Below is a small trained network, with its code and all its weights. Each question gives an input and a class and asks what happens when units are switched off, that is, made to give their printed mean instead of their output.

import numpy as np


def w(rows, s, z=0):
    codes = np.array(rows[::2]) - 128.0
    scale = np.full(codes.shape[1], s)
    scale[-1] = z or s
    return codes * scale


def f(y):
    return np.maximum(y, 0)


def log_softmax(a):
    a = a - a.max(-1, keepdims=True)
    return a - np.log(np.exp(a).sum(-1, keepdims=True))


def net(x, mask):
    res = np.array(x, float).reshape(1, 6) / 4 @ E
    y = f(res @ A[0][:, :-1].T + A[0][:, -1])
    res = res + np.where(mask, y, B[0][:, -1]) @ B[0][:, :-1]
    return log_softmax(res[-1] @ U[:, :-1].T + U[:, -1])


A, B = {}, {}
E = w([
[138,124,131,120,130,104,135,112],'x0',
[122,116,122,140,127,117,136,119],'x1',
[4,136,207,82,152,30,142,201],'x2',
[164,252,57,230,128,16,44,184],'x3',
[135,133,120,110,125,119,139,129],'x4',
[136,135,130,109,130,124,123,127],'x5',
],0.015)
A[0] = w([
[178,72,116,126,93,149,72,130,65],'n1',
[102,95,133,106,132,108,99,155,2],'n2',
[134,117,130,137,119,116,139,128,64],'n3',
[150,116,113,131,113,69,110,115,136],'n4',
[133,129,114,114,129,133,137,148,81],'n5',
[152,155,90,165,123,79,79,158,143],'n6',
[8,147,214,98,141,89,149,162,63],'n7',
[125,63,164,92,103,159,182,98,113],'n8',
[28,106,203,78,138,89,150,193,64],'n9',
[120,193,66,154,133,100,84,134,150],'n10',
[216,116,90,147,153,194,154,83,70],'n11',
[195,125,131,136,97,176,129,90,49],'n12',
[193,120,90,133,100,204,129,61,74],'n13',
[121,100,181,91,161,173,152,89,123],'n14',
[140,128,143,146,108,130,148,141,76],'n15',
[89,28,179,55,125,209,171,80,130],'n16',
],0.013,0.0068)
B[0] = w([
[143,108,160,107,98,137,173,102,159],'n1',
[131,105,141,130,153,152,186,131,144],'n2',
[152,151,102,147,153,135,128,94,128],'n3',
[115,137,162,158,108,98,149,127,153],'n4',
[139,141,100,82,112,138,156,146,128],'n5',
[108,194,179,170,126,92,207,162,194],'n6',
[191,66,90,55,143,189,97,59,227],'n7',
[110,167,152,151,139,76,141,144,201],'n8',
[141,55,43,73,129,203,67,44,226],'n9',
[95,180,183,145,111,102,149,167,195],'n10',
[131,69,99,34,174,185,41,85,204],'n11',
[170,59,85,144,85,164,89,118,178],'n12',
[97,74,72,104,162,221,126,38,208],'n13',
[105,153,106,162,104,102,114,171,190],'n14',
[104,144,148,111,112,140,163,115,128],'n15',
[121,254,210,214,109,3,185,243,252],'n16',
],0.0087,0.031)
U = w([
[164,252,130,210,157,86,122,222,255],'0',
[170,37,100,119,160,162,108,50,1],'1',
],0.012,0.0038)

Each question gives the input, the list of numbers given to net, and the class t.
The units are the neurons (one row each of A and B). Each row of codes is followed by its name. A weight is (code - 128) times the scale printed after its matrix; where a second scale follows, it is the last column's (A, B and U).
mask holds one flag per neuron, in row order. A switched-off neuron (its flag False) gives its mean, the last column of its row in B, instead of its output. The means were averaged over made-up inputs and are rounded, as every weight is.
A unit's drop is (log p(t) with every unit on - log p(t) with that unit switched off) / (log p(t) with every unit on - log p(t) with every unit switched off).
The circuit of an input: a set's keep is (log p(t) with only the set's units on - log p(t) with every unit switched off) / (log p(t) with every unit on - log p(t) with every unit switched off). Starting from the 12 units with the biggest drops (on a tie, the unit counted first), units are removed one at a time, each time the one whose removal leaves the highest keep (on an exact tie, the one counted first), for as long as the keep stays at least 0.8.
units of the circuit, in order: the units of the circuit, biggest drop first
k most important neurons: the k neurons with the biggest drops, biggest first
drop when u is switched off: that unit's drop, to one decimal
input [8,-3,3,-7,-7,3], class 0: units of the circuit, in order : [n16]
input [1,6,6,5,6,-4], class 1: 2 most important neurons : [n16 n7]
input [-4,-6,-6,5,0,0], class 1: 3 most important neurons : [n16 n11 n13]
input [8,-4,6,5,-1,7], class 1: 2 most important neurons : [n16 n7]
input [-7,-6,7,6,-4,7], class 1: 3 most important neurons : [n16 n7 n9]
input [-4,1,3,-3,-6,6], class 0: 3 most important neurons : [n16 n13 n11]
input [8,-2,-4,-4,8,5], class 0: 3 most important neurons : [n16 n9 n7]
input [-8,-8,-7,5,-7,4], class 1: drop when n16 is switched off : 1.9
input [-7,-4,-1,-8,-7,-8], class 0: drop when n16 is switched off : 0.3
input [-4,-3,3,-8,-1,3], class 0: drop when n16 is switched off : 1.2
